Below are the code and all the weights of a small trained network. Each question names an input and a class and asks about switching units off, where a switched-off unit gives its printed mean instead of its output.

import numpy as np


def w(rows, s, z=0):
    codes = np.array(rows[::2]) - 128.0
    scale = np.full(codes.shape[1], s)
    scale[-1] = z or s
    return codes * scale


def norm(h):
    return h / np.sqrt((h * h).mean(-1, keepdims=True) + 1e-5)


def f(y):
    return np.maximum(y, 0)


def log_softmax(a):
    a = a - a.max(-1, keepdims=True)
    return a - np.log(np.exp(a).sum(-1, keepdims=True))


def net(x, mask):
    res = np.array(x, float).reshape(1, 8) / 4 @ E
    u = 0
    for l in range(4):
        y = f(norm(res) @ A[l][:, :-1].T + A[l][:, -1])
        res = res + np.where(mask[u : u + 14], y, B[l][:, -1]) @ B[l][:, :-1]
        u += 14
    return log_softmax(norm(res)[-1] @ U[:, :-1].T + U[:, -1])


A, B = {}, {}
E = w([
[88,67,57,72,120,179,172,97,133,85,134,116],'x0',
[105,120,203,188,157,183,146,133,2,47,201,41],'x1',
[184,193,111,82,120,143,119,161,181,65,176,100],'x2',
[73,163,79,117,85,173,39,211,69,130,109,152],'x3',
[120,113,142,4,113,13,82,103,55,160,164,79],'x4',
[180,89,143,103,96,164,167,191,118,174,89,63],'x5',
[83,157,129,130,148,117,90,106,173,104,43,21],'x6',
[121,129,131,126,136,128,131,132,132,128,130,129],'x7',
],0.0043)
A[0] = w([
[191,65,135,117,112,130,156,183,88,141,231,252,3],'L0N1',
[107,115,107,182,98,162,188,108,173,108,77,169,105],'L0N2',
[221,185,78,86,133,134,99,168,158,36,187,105,38],'L0N3',
[92,135,148,165,138,141,134,131,82,108,199,62,42],'L0N4',
[118,157,152,121,134,92,104,122,112,113,126,133,96],'L0N5',
[118,130,134,115,134,139,97,134,111,133,123,128,73],'L0N6',
[250,195,89,83,129,139,119,182,165,41,196,107,67],'L0N7',
[214,179,93,90,144,135,101,151,171,44,167,108,48],'L0N8',
[144,100,125,167,129,180,195,145,161,98,97,144,128],'L0N9',
[151,118,156,126,146,122,157,92,154,138,143,118,74],'L0N10',
[96,156,92,105,92,193,49,168,77,137,109,156,25],'L0N11',
[157,136,107,88,139,131,104,137,158,101,124,99,86],'L0N12',
[123,108,93,32,80,50,113,109,98,129,95,101,137],'L0N13',
[122,113,173,148,188,157,149,160,86,98,181,34,103],'L0N14',
],0.0038,0.0072)
B[0] = w([
[192,222,47,131,55,176,228,35,18,238,232,218,153],'L0N1',
[144,116,133,98,194,128,57,131,125,174,199,104,221],'L0N2',
[2,153,205,114,95,140,193,126,202,164,144,135,151],'L0N3',
[155,148,175,69,169,165,150,127,103,101,95,187,146],'L0N4',
[150,114,111,155,150,177,113,143,144,137,150,131,138],'L0N5',
[140,137,127,131,132,116,128,154,128,128,137,123,128],'L0N6',
[8,139,209,121,89,142,171,123,152,188,125,155,178],'L0N7',
[37,138,183,122,112,129,173,123,162,174,136,142,147],'L0N8',
[146,115,129,85,184,125,58,130,125,191,197,99,241],'L0N9',
[117,115,110,132,161,101,148,180,128,123,135,127,132],'L0N10',
[83,154,78,134,138,116,125,225,97,122,146,138,142],'L0N11',
[87,136,156,147,134,118,150,106,115,158,127,149,140],'L0N12',
[154,122,130,177,232,235,90,150,188,172,193,148,254],'L0N13',
[167,154,162,52,151,144,130,136,132,116,61,215,213],'L0N14',
],0.005,0.0028)
A[1] = w([
[187,191,195,213,86,31,96,190,128,132,114,140,3],'L1N1',
[137,130,122,130,132,129,130,126,127,124,123,130,114],'L1N2',
[156,106,172,122,170,85,170,28,147,100,138,111,66],'L1N3',
[160,132,87,255,132,214,155,156,188,74,95,164,40],'L1N4',
[162,145,106,134,77,122,148,124,92,125,144,163,87],'L1N5',
[202,82,131,100,83,143,176,210,118,161,78,88,26],'L1N6',
[132,126,108,104,134,92,118,112,134,106,157,104,77],'L1N7',
[169,123,56,115,83,63,128,135,178,135,78,158,17],'L1N8',
[193,101,156,139,128,84,190,51,159,93,126,112,17],'L1N9',
[130,94,123,161,132,122,134,133,114,148,92,128,73],'L1N10',
[83,151,87,141,72,129,86,188,95,110,90,123,74],'L1N11',
[83,183,71,176,153,60,103,71,127,34,161,179,2],'L1N12',
[93,66,117,157,127,113,136,113,86,140,82,133,76],'L1N13',
[171,151,86,130,128,81,127,140,181,159,93,166,92],'L1N14',
],0.0046,0.0059)
B[1] = w([
[174,249,185,212,121,94,115,124,97,174,126,136,156],'L1N1',
[134,127,129,131,126,128,126,131,128,129,127,126,128],'L1N2',
[118,151,91,172,141,104,137,254,126,126,156,135,219],'L1N3',
[128,57,131,77,199,155,6,101,147,204,218,74,240],'L1N4',
[151,139,115,149,144,113,160,134,132,145,150,146,158],'L1N5',
[172,129,136,142,57,173,157,137,138,167,124,91,161],'L1N6',
[123,117,134,141,115,139,124,133,108,152,136,125,134],'L1N7',
[169,112,167,87,158,153,135,138,126,95,82,195,154],'L1N8',
[129,115,73,182,179,79,165,225,154,126,153,114,149],'L1N9',
[100,136,148,121,104,129,147,125,122,121,142,131,138],'L1N10',
[152,134,102,165,153,104,170,184,142,115,163,126,187],'L1N11',
[106,160,110,171,128,84,93,72,158,73,174,201,161],'L1N12',
[85,167,157,135,81,111,150,141,146,135,150,142,155],'L1N13',
[151,137,188,96,160,165,152,140,100,73,106,161,255],'L1N14',
],0.0056,0.0017)
A[2] = w([
[135,106,121,21,112,1,93,111,68,135,174,66,43],'L2N1',
[108,88,84,100,109,144,153,96,140,93,135,118,47],'L2N2',
[120,124,125,138,120,120,132,115,129,128,98,122,73],'L2N3',
[84,41,50,85,125,186,163,106,150,77,139,114,91],'L2N4',
[159,132,158,144,138,129,136,129,73,69,109,137,69],'L2N5',
[176,182,177,197,79,104,103,121,124,139,102,142,3],'L2N6',
[94,52,41,76,102,169,182,103,138,49,144,125,72],'L2N7',
[104,138,105,146,147,98,88,106,169,74,42,26,40],'L2N8',
[86,156,126,137,145,103,83,108,172,82,27,5,64],'L2N9',
[138,129,116,133,116,132,132,116,125,128,128,118,79],'L2N10',
[83,55,137,185,111,106,138,102,74,175,70,148,12],'L2N11',
[106,71,70,98,99,148,154,94,140,83,136,115,17],'L2N12',
[192,128,136,130,69,183,153,163,125,162,106,90,14],'L2N13',
[71,41,136,193,148,101,121,85,74,198,71,162,54],'L2N14',
],0.0063,0.0042)
B[2] = w([
[136,93,124,220,182,254,79,131,208,146,156,146,191],'L2N1',
[132,167,158,154,117,109,112,124,126,131,115,134,143],'L2N2',
[128,135,113,132,126,134,133,146,119,124,136,135,129],'L2N3',
[162,197,195,166,140,72,91,147,109,179,111,118,254],'L2N4',
[162,113,119,77,153,127,132,121,130,110,86,170,164],'L2N5',
[123,186,142,102,163,71,112,103,88,169,119,92,161],'L2N6',
[162,205,192,178,128,65,90,131,106,181,99,128,200],'L2N7',
[176,117,99,137,91,141,188,120,66,165,194,215,199],'L2N8',
[176,129,94,128,74,156,202,119,73,165,206,234,238],'L2N9',
[128,120,126,126,126,124,136,123,121,129,136,125,128],'L2N10',
[111,202,142,76,80,145,171,148,185,85,179,107,168],'L2N11',
[144,184,169,163,130,90,106,132,119,147,109,126,141],'L2N12',
[98,73,122,82,97,114,126,75,115,165,107,67,178],'L2N13',
[112,211,155,61,103,164,155,153,209,90,171,93,238],'L2N14',
],0.007,0.0028)
A[3] = w([
[136,105,155,155,122,133,138,123,47,14,116,80,27],'L3N1',
[125,190,140,146,200,116,113,158,144,97,169,211,231],'L3N2',
[146,109,72,87,97,94,117,100,197,143,49,168,20],'L3N3',
[131,163,91,197,135,199,132,87,163,124,67,107,141],'L3N4',
[146,86,74,84,99,74,109,111,202,138,29,171,2],'L3N5',
[127,119,123,124,127,129,125,123,127,121,129,123,97],'L3N6',
[178,53,163,158,163,42,233,90,186,109,145,90,97],'L3N7',
[64,143,68,122,55,135,33,207,58,109,87,144,51],'L3N8',
[145,135,125,134,145,144,102,118,149,109,121,103,126],'L3N9',
[118,169,143,80,84,126,148,144,182,88,153,91,25],'L3N10',
[80,148,86,159,141,69,82,48,122,2,138,207,65],'L3N11',
[128,92,173,168,129,144,147,113,58,17,150,58,57],'L3N12',
[188,86,140,89,73,168,151,205,116,174,74,78,149],'L3N13',
[123,116,176,186,115,161,139,129,43,64,172,74,88],'L3N14',
],0.0064,0.0026)
B[3] = w([
[181,107,115,59,141,120,93,115,160,114,42,210,137],'L3N1',
[100,64,116,98,97,138,164,116,66,132,58,28,255],'L3N2',
[156,138,201,105,154,166,120,126,58,19,116,168,149],'L3N3',
[132,104,150,97,120,113,105,120,95,151,236,153,147],'L3N4',
[150,135,195,93,177,170,102,124,69,12,92,170,147],'L3N5',
[131,122,127,126,132,126,129,126,133,135,126,127,128],'L3N6',
[53,167,9,186,92,111,74,233,82,54,123,129,159],'L3N7',
[167,114,85,212,209,37,253,163,211,49,163,113,156],'L3N8',
[132,97,122,125,125,132,135,126,99,145,140,139,140],'L3N9',
[45,130,153,111,128,173,169,174,141,109,105,129,143],'L3N10',
[155,44,152,141,19,114,149,87,139,149,78,32,153],'L3N11',
[151,144,106,63,129,107,93,134,213,122,57,222,146],'L3N12',
[50,78,101,171,103,73,113,9,101,59,114,90,178],'L3N13',
[156,152,83,72,119,78,114,105,224,140,86,219,161],'L3N14',
],0.0057,0.0096)
U = w([
[194,131,163,32,179,144,84,116,148,42,35,253,125],'0',
[138,55,115,175,232,235,15,128,197,189,226,104,123],'1',
[189,152,62,142,41,132,220,87,43,173,222,229,112],'2',
[106,131,32,215,169,38,168,255,163,35,125,100,110],'3',
[13,213,206,62,56,157,181,146,227,110,158,94,100],'4',
[162,234,214,175,161,36,75,115,73,212,74,75,95],'5',
[112,85,117,98,139,145,156,134,84,134,87,79,255],'6',
[105,28,118,142,27,102,115,32,113,98,76,35,93],'7',
],0.0077,0.0088)

Each question gives the input, the list of numbers given to net, and the class t.
The units are the neurons (one row each of A and B). Each row of codes is followed by its name. A weight is (code - 128) times the scale printed after its matrix; where a second scale follows, it is the last column's (A, B and U).
mask holds one flag per neuron, layer by layer. A switched-off neuron (its flag False) gives its mean, the last column of its row in B, instead of its output. The means were averaged over made-up inputs and are rounded, as every weight is.
A unit's drop is (log p(t) with every unit on - log p(t) with that unit switched off) / (log p(t) with every unit on - log p(t) with every unit switched off).
The circuit of an input: a set's keep is (log p(t) with only the set's units on - log p(t) with every unit switched off) / (log p(t) with every unit on - log p(t) with every unit switched off). Starting from the 12 units with the biggest drops (on a tie, the unit counted first), units are removed one at a time, each time the one whose removal leaves the highest keep (on an exact tie, the one counted first), for as long as the keep stays at least 0.8.
circuit, biggest first: the units of the circuit, biggest drop first
top k neurons: the k neurons with the biggest drops, biggest first
top k neurons in layer l: the k neurons of layer l with the biggest drops, biggest first
input [-6,-6,5,4,-2,-5,-4,-8], class 6: top 2 neurons -> (L3N2, L2N4)
input [8,3,2,7,3,2,3,8], class 5: circuit, biggest first -> (L2N4, L2N7)
input [-2,4,-7,-7,-5,-4,-2,2], class 3: circuit, biggest first -> (L3N7, L1N3)
input [-3,4,-8,-7,0,0,6,3], class 4: circuit, biggest first -> (L2N14)
input [2,5,4,-4,-5,7,6,2], class 7: top 3 neurons in layer 0 -> (L0N14, L0N13, L0N9)
input [5,8,3,-7,-8,-6,-8,-7], class 0: top 2 neurons -> (L3N12, L3N14)
input [-7,-2,8,4,0,-7,-1,1], class 4: circuit, biggest first -> (L0N3, L0N7)
input [8,8,0,-2,6,-7,2,8], class 0: circuit, biggest first -> (L3N12, L3N14)
input [2,5,-7,-3,6,5,-5,1], class 4: top 2 neurons -> (L2N14, L2N11)
input [-4,-4,0,-6,-6,-8,0,6], class 7: top 2 neurons -> (L3N11, L3N2)
input [-2,4,1,7,6,4,1,2], class 3: top 4 neurons -> (L3N8, L0N9, L1N4, L0N2)
input [6,0,4,-7,6,-5,2,4], class 3: circuit, biggest first -> (L1N3, L3N7)
input [-7,-8,0,7,8,2,3,0], class 0: circuit, biggest first -> (L3N5, L3N3, L2N4)
input [-1,0,5,-3,4,-1,-4,3], class 4: circuit, biggest first -> (L0N7, L0N3)
input [5,-5,6,2,8,-2,-2,1], class 1: circuit, biggest first -> (L2N1)
input [-5,6,7,2,4,-8,-5,2], class 7: top 3 neurons -> (L3N11, L3N2, L2N14)
input [-8,5,8,-5,0,3,-3,3], class 4: top 3 neurons -> (L0N7, L0N3, L2N4)
input [8,-7,6,-1,-2,-2,-4,-7], class 5: circuit, biggest first -> (L2N7, L2N4, L2N12)
input [6,-6,-4,0,6,4,6,-3], class 0: top 2 neurons in layer 3 -> (L3N2, L3N3)
input [-2,-3,3,-5,7,8,-7,-4], class 7: circuit, biggest first -> (L3N13)
input [-2,-5,-8,3,5,-6,-4,3], class 4: circuit, biggest first -> (L2N14, L2N11)
input [7,6,2,2,5,-7,6,3], class 5: top 3 neurons -> (L2N7, L2N4, L3N13)
input [5,-7,-3,-5,5,-8,-7,-2], class 7: circuit, biggest first -> (L3N11, L2N9)
input [0,6,2,-2,-5,3,8,-5], class 2: circuit, biggest first -> (L2N9, L2N8)
input [2,-2,0,-8,4,-1,7,-1], class 3: top 3 neurons -> (L1N3, L3N7, L1N9)
input [-4,7,-1,-7,-7,-2,2,-4], class 0: circuit, biggest first -> (L3N12, L3N14)
input [-7,4,-4,-4,-6,-1,-4,-5], class 5: top 3 neurons -> (L0N13, L1N1, L2N6)
input [7,-3,-7,6,-5,6,0,2], class 4: top 2 neurons in layer 3 -> (L3N2, L3N7)
input [-5,-7,6,-8,-2,5,2,2], class 3: top 2 neurons in layer 1 -> (L1N9, L1N3)
input [4,-5,1,8,-7,-5,1,-2], class 3: top 2 neurons in layer 3 -> (L3N8, L3N2)
